Below is a small trained network, with its code and all its weights. Each question gives an input and a target symbol and asks what happens when units are switched off, that is, made to give their printed mean instead of their output.

import numpy as np


def w(rows, s, z=0):
    codes = np.array(rows[::2]) - 128.0
    scale = np.full(codes.shape[1], s)
    scale[-1] = z or s
    return codes * scale


def f(y):
    return np.maximum(y, 0)


def softmax(a):
    e = np.exp(a - a.max(-1, keepdims=True))
    return e / e.sum(-1, keepdims=True)


def log_softmax(a):
    a = a - a.max(-1, keepdims=True)
    return a - np.log(np.exp(a).sum(-1, keepdims=True))


def net(x, mask):
    ids = ['ΓΞΨαεζ'.index(c) for c in x.split()]
    T = len(ids)
    res = E[ids] + P[:T]
    u = 0
    for l in range(3):
        q, k, v = (res @ M[l].T for M in (Q, K, V))
        z = softmax(np.where(np.tri(T) > 0, q @ k.T / 2**0.5, -1e9)) @ v
        res = res + np.where(mask[u], z, O[l][:, -1]) @ O[l][:, :-1]
        u += 1
        y = f(res @ A[l][:, :-1].T + A[l][:, -1])
        res = res + np.where(mask[u : u + 16], y, B[l][:, -1]) @ B[l][:, :-1]
        u += 16
    return log_softmax(res[-1] @ U[:, :-1].T + U[:, -1])


Q, K, V, O, A, B = {}, {}, {}, {}, {}, {}
E = w([
[138,93,175,154,107],'Γ',
[63,52,201,86,45],'Ξ',
[153,189,66,76,57],'Ψ',
[171,172,28,109,189],'α',
[75,26,113,103,254],'ε',
[166,77,142,188,176],'ζ',
],0.012)
P = w([
[127,166,240,108,153],'0',
[207,31,47,129,98],'1',
[122,119,52,165,135],'2',
[148,140,189,64,144],'3',
[224,36,56,130,93],'4',
[98,168,106,212,127],'5',
[161,140,187,57,158],'6',
[235,47,36,146,111],'7',
[77,161,105,234,103],'8',
[168,142,182,49,176],'9',
[226,40,39,129,106],'10',
[60,154,100,251,93],'11',
[175,141,187,50,183],'12',
[232,55,30,120,100],'13',
],0.014)
Q[0] = w([
[44,126,59,255,92],'0.h1',
[229,147,230,27,163],'0.h1',
],0.0068)
K[0] = w([
[2,157,53,191,127],'0.h1',
[190,100,132,28,159],'0.h1',
],0.0099)
V[0] = w([
[56,54,203,175,60],'0.h1',
[124,91,105,114,255],'0.h1',
],0.0067)
O[0] = w([
[254,129,215,141,196,132],'0.h1',
[178,98,254,217,36,253],'0.h1',
],0.0071,0.0022)
A[0] = w([
[51,116,206,24,122,71],'0.n1',
[127,84,77,187,177,156],'0.n2',
[170,196,151,152,128,47],'0.n3',
[137,236,171,121,122,95],'0.n4',
[127,147,141,162,44,78],'0.n5',
[178,82,96,127,114,160],'0.n6',
[106,103,176,91,43,64],'0.n7',
[154,190,189,78,103,104],'0.n8',
[126,133,39,140,78,128],'0.n9',
[93,174,138,31,85,2],'0.n10',
[51,158,171,190,47,53],'0.n11',
[34,130,133,176,190,162],'0.n12',
[12,118,131,91,125,110],'0.n13',
[104,75,90,135,108,127],'0.n14',
[99,134,79,103,124,193],'0.n15',
[191,118,113,57,179,163],'0.n16',
],0.011,0.0066)
B[0] = w([
[7,95,96,157,178,177],'0.n1',
[121,159,144,102,88,252],'0.n2',
[155,120,211,196,130,133],'0.n3',
[134,170,242,178,94,148],'0.n4',
[101,85,130,163,141,140],'0.n5',
[116,118,127,74,89,255],'0.n6',
[114,150,70,128,164,155],'0.n7',
[28,166,76,149,109,172],'0.n8',
[125,80,180,174,166,212],'0.n9',
[123,142,72,170,62,145],'0.n10',
[13,80,128,160,2,142],'0.n11',
[137,164,146,33,118,181],'0.n12',
[138,181,39,38,71,141],'0.n13',
[175,91,140,129,80,195],'0.n14',
[156,140,192,152,145,182],'0.n15',
[91,101,114,179,76,237],'0.n16',
],0.0094,0.0074)
Q[1] = w([
[182,51,2,112,32],'1.h1',
[65,223,160,147,248],'1.h1',
],0.0065)
K[1] = w([
[37,232,202,96,141],'1.h1',
[165,48,3,123,83],'1.h1',
],0.0064)
V[1] = w([
[147,57,119,158,185],'1.h1',
[112,126,97,156,2],'1.h1',
],0.0069)
O[1] = w([
[254,25,129,113,181,95],'1.h1',
[171,231,240,91,166,253],'1.h1',
],0.0046,0.0059)
A[1] = w([
[139,63,129,158,152,171],'1.n1',
[147,216,89,88,135,254],'1.n2',
[118,125,37,117,122,191],'1.n3',
[191,116,172,64,100,117],'1.n4',
[202,65,124,121,186,103],'1.n5',
[226,228,129,73,237,70],'1.n6',
[64,114,130,107,119,149],'1.n7',
[184,188,84,199,85,163],'1.n8',
[65,116,134,121,141,95],'1.n9',
[160,103,108,129,114,100],'1.n10',
[168,80,81,121,149,53],'1.n11',
[146,160,106,166,88,163],'1.n12',
[229,139,164,131,249,99],'1.n13',
[125,153,114,132,81,85],'1.n14',
[119,107,200,180,169,59],'1.n15',
[96,193,104,187,193,122],'1.n16',
],0.012,0.0057)
B[1] = w([
[157,107,124,121,161,229],'1.n1',
[219,141,155,72,171,199],'1.n2',
[148,119,179,160,139,186],'1.n3',
[127,113,127,174,150,254],'1.n4',
[143,213,132,131,93,183],'1.n5',
[6,190,115,97,106,152],'1.n6',
[116,129,103,157,108,225],'1.n7',
[103,105,137,117,132,208],'1.n8',
[118,161,77,145,129,191],'1.n9',
[145,108,95,142,158,198],'1.n10',
[162,144,125,143,117,181],'1.n11',
[110,95,120,107,117,206],'1.n12',
[72,107,143,75,89,160],'1.n13',
[89,123,113,100,125,177],'1.n14',
[93,122,157,171,160,199],'1.n15',
[128,78,146,187,108,187],'1.n16',
],0.014,0.0068)
Q[2] = w([
[58,254,239,80,154],'2.h1',
[157,9,179,91,97],'2.h1',
],0.006)
K[2] = w([
[148,207,112,25,41],'2.h1',
[115,2,252,139,59],'2.h1',
],0.0059)
V[2] = w([
[155,95,175,64,61],'2.h1',
[93,112,2,71,219],'2.h1',
],0.0042)
O[2] = w([
[254,33,86,139,83,74],'2.h1',
[107,97,16,181,123,2],'2.h1',
],0.009,0.0064)
A[2] = w([
[172,131,162,80,179,160],'2.n1',
[195,137,65,159,162,50],'2.n2',
[169,81,3,113,112,121],'2.n3',
[44,146,88,111,96,75],'2.n4',
[242,156,118,37,139,129],'2.n5',
[131,91,156,212,78,237],'2.n6',
[117,138,162,110,163,129],'2.n7',
[183,94,133,220,76,93],'2.n8',
[49,130,148,109,52,126],'2.n9',
[113,136,84,175,117,162],'2.n10',
[125,135,89,91,49,184],'2.n11',
[166,98,161,206,140,215],'2.n12',
[93,189,166,136,97,111],'2.n13',
[102,112,162,142,231,30],'2.n14',
[159,118,183,89,178,175],'2.n15',
[81,142,116,162,109,2],'2.n16',
],0.013,0.0074)
B[2] = w([
[192,58,102,210,130,171],'2.n1',
[157,95,176,128,1,135],'2.n2',
[76,105,193,171,166,143],'2.n3',
[111,29,250,57,126,170],'2.n4',
[88,124,23,1,205,160],'2.n5',
[131,219,140,62,150,249],'2.n6',
[104,67,131,152,163,166],'2.n7',
[79,56,42,183,107,187],'2.n8',
[133,182,56,188,136,204],'2.n9',
[184,210,98,191,144,157],'2.n10',
[108,108,143,51,41,149],'2.n11',
[137,163,165,79,182,221],'2.n12',
[161,103,62,134,146,190],'2.n13',
[125,87,76,93,40,166],'2.n14',
[162,114,130,177,89,193],'2.n15',
[216,71,137,121,101,153],'2.n16',
],0.0091,0.02)
U = w([
[81,228,113,136,216,164],'Γ',
[162,124,65,247,85,136],'Ξ',
[152,164,113,98,16,176],'Ψ',
[174,115,67,102,153,2],'α',
[31,78,142,130,156,127],'ε',
[200,124,255,114,123,167],'ζ',
],0.0093,0.0031)

Each question gives the input, a string of symbols that net reads in full, and the target symbol t.
The units are the heads (2 rows each of Q, K, V and O) and the neurons (one row each of A and B). Each row of codes is followed by its name. A weight is (code - 128) times the scale printed after its matrix; where a second scale follows, it is the last column's (O, A, B and U).
mask holds one flag per unit, layer by layer, with each layer's heads first. A switched-off unit (its flag False) gives its mean, the last column of its rows in O or B, instead of its output. The means were averaged over made-up inputs and are rounded, as every weight is.
A unit's drop is (log p(t) with every unit on - log p(t) with that unit switched off) / (log p(t) with every unit on - log p(t) with every unit switched off).
The circuit of an input: a set's keep is (log p(t) with only the set's units on - log p(t) with every unit switched off) / (log p(t) with every unit on - log p(t) with every unit switched off). Starting from the 12 units with the biggest drops (on a tie, the unit counted first), units are removed one at a time, each time the one whose removal leaves the highest keep (on an exact tie, the one counted first), for as long as the keep stays at least 0.8.
circuit, biggest first: the units of the circuit, biggest drop first
unit that matters most: the unit with the biggest drop
top k neurons: the k neurons with the biggest drops, biggest first
k most important neurons of layer l: the k neurons of layer l with the biggest drops, biggest first
input Ψ α Ψ ε α Γ α ζ α ζ Ψ ε ε, target ε: circuit, biggest first -> 0.n1, 2.n6
input ζ ε ζ Ξ Γ Ξ Ψ Ψ Γ Γ Γ ε α, target α: circuit, biggest first -> 1.n2, 2.n5, 2.n1
input α ζ Ξ ζ ε Ψ α Ξ, target ε: top 2 neurons -> 2.n8, 2.n3
input ε Γ ε Ψ ε Ξ Γ ζ α α ε α, target Ψ: most important neuron of layer 1 -> 1.n4
input ε Γ ζ ζ ζ Ξ ε α, target Ξ: circuit, biggest first -> 2.n8, 0.n16
input ε ε ζ ε α ε, target ζ: circuit, biggest first -> 0.h1, 0.n12, 2.n8
input Γ ε α, target Ξ: top 4 neurons -> 1.n15, 1.n16, 0.n9, 0.n4
input Ξ ε α, target ε: circuit, biggest first -> 0.h1, 1.h1, 2.n4
input α Ψ Ψ ζ ε α ε ε Γ, target Ψ: 2 most important neurons of layer 0 -> 0.n11, 0.n9
input Ξ ζ Γ Γ ζ, target Γ: top 2 neurons -> 0.n1, 1.n9
input Ξ ε Γ Ψ Ξ Ψ ζ α ε, target α: 4 most important neurons of layer 0 -> 0.n12, 0.n16, 0.n9, 0.n2
input Ψ Ξ α Ξ Ξ α, target Ψ: top 2 neurons -> 0.n11, 0.n13
input Γ ε Γ Ξ α α α α ζ, target Ψ: top 3 neurons -> 0.n11, 0.n12, 0.n9
input Γ Ξ Γ Ξ ζ ε ζ Ψ Ψ ε Ξ, target ζ: unit that matters most -> 2.h1
input Γ Ξ Ψ, target Ξ: top 2 neurons -> 0.n9, 1.n15
input α Ξ α Γ Γ Γ ζ Ξ Γ Ψ ζ ε Γ ζ, target ε: top 2 neurons -> 2.n8, 2.n3
input ε Γ ζ Ξ ζ Ψ Ψ Γ ε ζ ε Ψ, target Γ: top 4 neurons -> 0.n9, 0.n15, 0.n6, 0.n11
input ε Γ ζ Ξ ε, target Ξ: top 4 neurons -> 2.n8, 2.n2, 0.n1, 1.n5
input ε ε Ξ α Γ ζ ζ Γ ε Ψ Ψ, target Ξ: top 2 neurons -> 2.n8, 1.n5
input Ξ α ε ζ α ζ ε Ψ Γ Ξ, target Ξ: top neuron -> 2.n10
input ζ Γ ε ε ζ Ψ α Ψ α Ξ Γ Γ Ψ ζ, target α: top 2 neurons -> 2.n5, 2.n8
input ζ ζ Γ Ψ ζ Ξ, target Ξ: 4 most important neurons of layer 0 -> 0.n16, 0.n6, 0.n14, 0.n9
input Ψ ζ Γ ζ ζ Ψ ζ Ξ Ψ ζ ζ ε, target α: top 2 neurons -> 0.n12, 2.n5
input ζ Ψ ζ Ψ Γ ε ζ ε ε α Ψ, target α: 3 most important neurons of layer 0 -> 0.n2, 0.n9, 0.n4
input Γ ζ ζ ζ ζ ε Ξ Ξ ζ Ξ α Γ, target ζ: 3 most important neurons of layer 0 -> 0.n11, 0.n12, 0.n16
input ζ ε Ψ Ψ α Ψ Ψ Ξ Ψ Γ ζ α Ψ, target Ψ: 2 most important neurons of layer 0 -> 0.n10, 0.n16
